[[  3  35  39  14 -21 -41 -30   3  35  40  15 -21 -41 -30   3  35]
 [  5  13  20  24  23  20  14   5  -5 -13 -20 -23 -23 -20 -13  -4]
 [-14  -3   8  17  23  25  21  15   4  -7 -17 -23 -25 -21 -14  -4]
 [ 29   9 -26 -17  22  23 -14 -28   6  29   4 -28 -12  23  20 -18]
 [ 27 -19 -23  22  19 -26 -15  29   9 -30  -3  32  -3 -30   8  30]
 [-30 -21  -7   8  22  31  34  31  21   7  -8 -21 -31 -33 -30 -21]
 [-19   2  23  23   3 -19 -25 -10  15  26  16  -9 -25 -20   3  23]
 [-11  39  14 -37 -18  35  21 -33 -24  31  28 -28 -30  26  32 -22]
 [-14 -24 -31 -34 -31 -24 -13  -1  12  23  30  33  32  26  15   4]
 [ 21   7 -13 -22 -11   9  21  14  -6 -21 -17   2  19  19   4 -17]
 [ 37  -8 -44 -26  22  44  12 -35 -40   2  42  31 -18 -45 -18  31]
 [ -5   8  18  24  24  18   7  -5 -16 -23 -25 -19 -10   3  14  23]] 3

[[ 15 -41  19  -6 -14 -19  -3   8  16   1]
 [ 11 -37 -29  10   2 -25  -9   5   1  -2]
 [-34  30  -4  -6  20   7  15  -3   8 -18]
 [  1   2 -37 -16 -19  -1  24  17 -16  -7]
 [ 13 -37 -18  26   6 -19 -13  -7  -4   7]] 15

[[-10 -25  14  -2   1  19  -2  21 -12  -8]
 [ 10 -14 -22  12   7   5   5  -6 -18   2]
 [ 12   6  13   8   0   2   3  13  -7  16]
 [  3   0  -1  10  18   3 -16 -17 -19  -8]
 [ -9 -21  15   3  10   5   7  18  -8   0]
 [ 26  19  -9  -8 -34  31 -24   7 -10  -1]] -10

[[ 14  15  -4 -13   0  11  11   6  14   8  10]
 [ 13  11 -18 -32   5  13  13  13  15  -5   1]
 [-11  -8  16  41  -5 -14  -6 -16 -23   7  -1]
 [  3 -12  13  15   9  -8 -10 -11 -25   6   0]
 [ 15   0  19  -7   8   0  -7   0   0   7   1]
 [ 14  15   3 -10   0  10   7   5  15  10  10]
 [  9   9 -17 -36   4  12   8  13  19  -8  -4]
 [ 15  10  16  -9   2   5  -1   3  12  10   5]
 [  1   6 -18 -35   2  11   2  11  22 -10  -6]
 [  3 -12  13  15   9  -8 -10 -11 -25   7   0]
 [-27 -10 -37 -19  -8   8 -12   2  16 -12   0]
 [ 15  14 -15 -22   3  13  16  10  12   2   8]] 14

[[ -1  11  34  13  14  39  40  21 -20   3  -6  31   1  21 -29  -2]
 [ 14 -39  35 -25   0  17   9 -19 -24  15  -4  24 -13 -31   3 -38]
 [-31  -1  16 -22  21  31  23 -29  -8   3   0  -2  41  -7  17 -14]
 [-38   9 -30  24 -36  31 -36 -15  -5  38  41 -16  17  32   8 -17]
 [-41  36  16  34 -38  39 -19  28 -20   3  11 -22  19 -32   4  17]
 [ 11   9 -35 -27   5   0  17  30  -7 -17  22 -40  36 -22 -35  19]
 [ 35  30  25  26  -1  25  13 -41 -30  26  -1  38 -10   1  40  15]
 [ 26 -27 -40  26  -3  19  -5  13  -3  -4 -15  -8   8  23 -26  10]] -1
---
[-807, -375, 758, 430] ans = 758

[[560, 878, 324, 797, 249, 178],
 [135, 688, 33, 717, 232, 692]] ans = 232

[109, 115, 60, 98, 196] ans = 98

[51, 217, 139, 162, 110, 120, 170] ans = 120

[-184, 75, -761, -330, 131, 579] ans = 131

[85, 644, 774, 209, 5, 126] ans = 5

[8, 174, 123, 214, 143] ans = 214
---
(-37, -20, -37, -7) -> -7
((-41, 20, -20, 31, 35, 18, 22), (-9, -19, 10, -17, -13, 7, -19)) -> 22
(-44, 27, 16, -20) -> -20
(21, 40, -24, -36) -> -36
(22, 33, -42, -9) -> -9
(17, -33, 39, 5, -1) -> -1
---
[[  3 -32 -39  27  21]
 [ 27 -27 -31  18  17]] Answer: 27

[[ 25 -27  12  20  19   9 -18]
 [-18  12  31 -16  13 -24 -32]] Answer: -18

[[  8 -37 -21  26]
 [  8 -36 -20  26]] Answer: 8

[[ 32  -1  -7 -38  18  -8  -6]
 [  3 -32 -20   9 -19 -22  -1]] Answer: 3

[[ 35  -9  -8  -6  13  13  30]
 [-16  36  36  13  34 -19  33]] Answer: -16

[[ 0 -2  3  6]
 [ 4  5  7 35]] Answer: 4

[[ 24 -12  33  29  10  26 -14]
 [ 23  -5  20  27  14  26 -21]] Answer: 23

[[  1   2  -2   0  28]
 [  0   0 -32   0   4]] Answer: 0
---
array([[ -3.7,  -2.7,   6.4,   0.9,   1.2],
       [-13.3,  -1.4,  12.7,   5.5,   5.1],
       [-10.0,  -1.2,  10.5,   4.7,   2.2]]) value 12.7, 12.7

array([ 0.1,  1.0,  0.2, -1.7,  1.8]) value 0.2, 1.8

array([-0.093, -1.158, -0.949,  1.560,  0.451]) value -0.949, 1.560

array([  78.296,  -59.175, -173.357,  -20.192,  142.543, -104.690,
        -65.491]) value -20.192, 142.543

array([ 0.5, -1.1,  0.5, -1.0,  1.2,  0.9,  1.1]) value -1.0, 1.2

array([  41.1,  -48.2, -170.9,   -7.3,  130.0,  -85.7,   91.5]) value -7.3, 130.0
---
[[-21, -36, 8, -33], [15, 5, 22, -17]]: -21, -17
[5, 21, 35, 25, 7, 0, 0]: 5, 0
[[23, -14, -27, -21, 35, -23], [-19, 29, -2, -2, -8, 13]]: 23, 13
[9, -12, 5, -7, -38, 4]: 9, 4
[[-44, -7, 5, 35], [44, 22, -43, 2]]: -44, 2
[-35, -25, -26, 10]: -35, 10
[-34, -25, -29, -26, -22]: -34, -22
[4, -25, -5, 10, -44]: 4, -44
[[8, 21, -16, 12, 3, -22, 14], [2, -6, -35, -37, -23, -20, -24]]: 8, -24
---
[-12  42  17 -31  25]	17

[  4 -10 -21  23  14  41   1]	4

[-17  -4  15  23  34]	15

[ 20 -10 -25  -5 -39]	-10

[-22   6  10 -16 -32]	-16

[-24 -32  14  29 -23  31  29]	14

[[-22 -20  23  30 -22  23  31]
 [ 29 -19 -22 -26  30 -28 -15]
 [-21  -6  18  26 -20   9  32]]	-6
---
62	97	74	37	14	33	22 yields 37

927	-588	998	840	936 yields 840

1	43	51	14	0	23
65	12	64	62	69	38
58	25	92	57	29	33
yields 14

24	22	-40	5	46	8	4 yields 5

239	944	12	253	3 yields 253

187	31	249	75	125	43 yields 75
---
[621 984 512  58 697] yields 984, 697

[5738 2036 3044 5145 6666 9310 2493] yields 9310, 6666

[[3141 5689 7474 5377 6290 1785]
 [7330 5264 7246 8661 1437 7890]
 [2047 7846 1959 3391 8594 8443]] yields 8661, 8594

[374 882 746 111 318 461 943] yields 943, 882

[3138 8764 3983 3822 6963 6372] yields 8764, 6963

[23 89 10 75 24 14] yields 89, 75

[321  30 661 279 923] yields 923, 661
---
[[  2   3  -5  -9 -42 -10]
 [ 21 -15  30  18   8  -1]
 [ 16  -8 -18  -3 -31 -12]] --> -10

[[ 27  43  33  -9 -22]
 [-14 -43  14 -17  39]] --> -22

[[  7   7   3   4   5 -34 -35]
 [  3  19   8  -5 -13  -3 -13]] --> -35

[[ 38 -19 -11   3]
 [  2  14   4 -18]
 [ 38 -20 -12   5]] --> 3

[-34  23 -18  33 -36  -6 -16] --> -16

[[ 44  34  24 -19  37   3]
 [ -1  29  38  30  42  20]] --> 3
